Here is a tiny trained network, its code and every weight. The questions are about switching its units off for an input and a class, where a switched-off unit gives its printed mean instead of its output.

import numpy as np


def w(rows, s, z=0):
    codes = np.array(rows[::2]) - 128.0
    scale = np.full(codes.shape[1], s)
    scale[-1] = z or s
    return codes * scale


def norm(h):
    return h / np.sqrt((h * h).mean(-1, keepdims=True) + 1e-5)


def f(y):
    return y / 2 * (1 + np.tanh(0.7978845608 * (y + 0.044715 * y**3)))


def log_softmax(a):
    a = a - a.max(-1, keepdims=True)
    return a - np.log(np.exp(a).sum(-1, keepdims=True))


def net(x, mask):
    res = np.array(x, float).reshape(1, 3) / 4 @ E
    u = 0
    for l in range(2):
        y = f(norm(res) @ A[l][:, :-1].T + A[l][:, -1])
        res = res + np.where(mask[u : u + 4], y, B[l][:, -1]) @ B[l][:, :-1]
        u += 4
    return log_softmax(norm(res)[-1] @ U[:, :-1].T + U[:, -1])


A, B = {}, {}
E = w([
[138,160,26,115,120,158,90,101,130,196,165],'x0',
[112,121,93,116,85,57,86,144,132,113,189],'x1',
[170,138,111,149,123,135,149,130,129,136,247],'x2',
],0.015)
A[0] = w([
[6,88,78,184,110,53,156,49,60,102,144,18],'L0N1',
[74,174,51,173,123,79,51,2,122,246,127,1],'L0N2',
[125,194,47,134,125,194,111,55,200,227,96,36],'L0N3',
[136,153,30,56,90,153,52,61,159,238,123,190],'L0N4',
],0.0078,0.0053)
B[0] = w([
[183,165,182,90,96,172,102,245,76,40,115,135],'L0N1',
[199,104,175,123,146,87,89,160,212,204,65,191],'L0N2',
[67,167,219,30,169,219,110,118,32,12,224,197],'L0N3',
[176,124,39,187,55,47,123,165,155,75,90,247],'L0N4',
],0.011,0.012)
A[1] = w([
[54,132,137,23,125,163,71,168,63,71,77,6],'L1N1',
[188,163,140,161,121,122,101,138,91,72,246,133],'L1N2',
[58,67,128,154,134,130,139,126,221,198,42,3],'L1N3',
[181,150,161,180,170,155,193,188,180,166,206,76],'L1N4',
],0.013,0.0041)
B[1] = w([
[91,167,12,191,35,33,100,91,59,188,220,191],'L1N1',
[38,92,191,90,152,162,165,88,43,145,118,248],'L1N2',
[159,172,154,116,231,247,167,94,141,179,144,151],'L1N3',
[208,181,37,168,114,111,77,166,243,124,76,183],'L1N4',
],0.013,0.017)
U = w([
[36,123,220,46,251,220,227,83,80,131,220,225],'0',
[96,95,52,170,36,26,158,142,93,144,209,1],'1',
[198,159,70,171,124,91,80,219,253,104,52,162],'2',
],0.014,0.0057)

Each question gives the input, the list of numbers given to net, and the class t.
The units are the neurons (one row each of A and B). Each row of codes is followed by its name. A weight is (code - 128) times the scale printed after its matrix; where a second scale follows, it is the last column's (A, B and U).
mask holds one flag per neuron, layer by layer. A switched-off neuron (its flag False) gives its mean, the last column of its row in B, instead of its output. The means were averaged over made-up inputs and are rounded, as every weight is.
A unit's drop is (log p(t) with every unit on - log p(t) with that unit switched off) / (log p(t) with every unit on - log p(t) with every unit switched off).
The circuit of an input: a set's keep is (log p(t) with only the set's units on - log p(t) with every unit switched off) / (log p(t) with every unit on - log p(t) with every unit switched off). Starting from all 8 units, units are removed one at a time, each time the one whose removal leaves the highest keep (on an exact tie, the one counted first), for as long as the keep stays at least 0.8.
units of the circuit, in order: the units of the circuit, biggest drop first
most important unit: the unit with the biggest drop
k most important neurons: the k neurons with the biggest drops, biggest first
k most important neurons of layer l: the k neurons of layer l with the biggest drops, biggest first
drop of u: that unit's drop, to one decimal
input [-3,2,1], class 0: most important unit -> L0N2
input [3,-6,0], class 1: 4 most important neurons -> L1N1, L0N3, L1N3, L0N4
input [8,6,-3], class 2: 2 most important neurons of layer 0 -> L0N2, L0N4
input [-5,-1,3], class 2: 2 most important neurons -> L0N3, L1N4
input [6,1,-1], class 2: 3 most important neurons -> L0N4, L0N2, L1N1
input [-5,-8,2], class 2: 2 most important neurons of layer 1 -> L1N2, L1N4
input [5,0,7], class 0: 2 most important neurons -> L1N2, L0N3
input [0,-1,2], class 2: 2 most important neurons -> L1N4, L0N3
input [-8,4,3], class 0: 2 most important neurons -> L0N2, L1N1
input [5,0,6], class 0: 3 most important neurons -> L0N3, L1N2, L1N1
input [-4,2,5], class 0: 2 most important neurons -> L1N2, L0N2
input [3,3,-3], class 2: 2 most important neurons -> L0N2, L0N4
input [3,2,0], class 2: 2 most important neurons -> L0N2, L0N4
input [3,-6,-5], class 1: units of the circuit, in order -> L1N1
input [6,-5,-4], class 1: 2 most important neurons -> L0N3, L1N1
input [0,0,0], class 0: 2 most important neurons -> L0N4, L0N1
input [-1,-3,-8], class 0: 2 most important neurons of layer 1 -> L1N3, L1N4
input [7,4,-5], class 2: 2 most important neurons of layer 0 -> L0N2, L0N4
input [-3,8,5], class 0: drop of L1N2 -> 0.1
input [-1,4,1], class 0: most important unit -> L1N2
input [4,-4,8], class 0: drop of L1N2 -> 3.5
input [4,-5,-4], class 1: drop of L0N4 -> 0.0
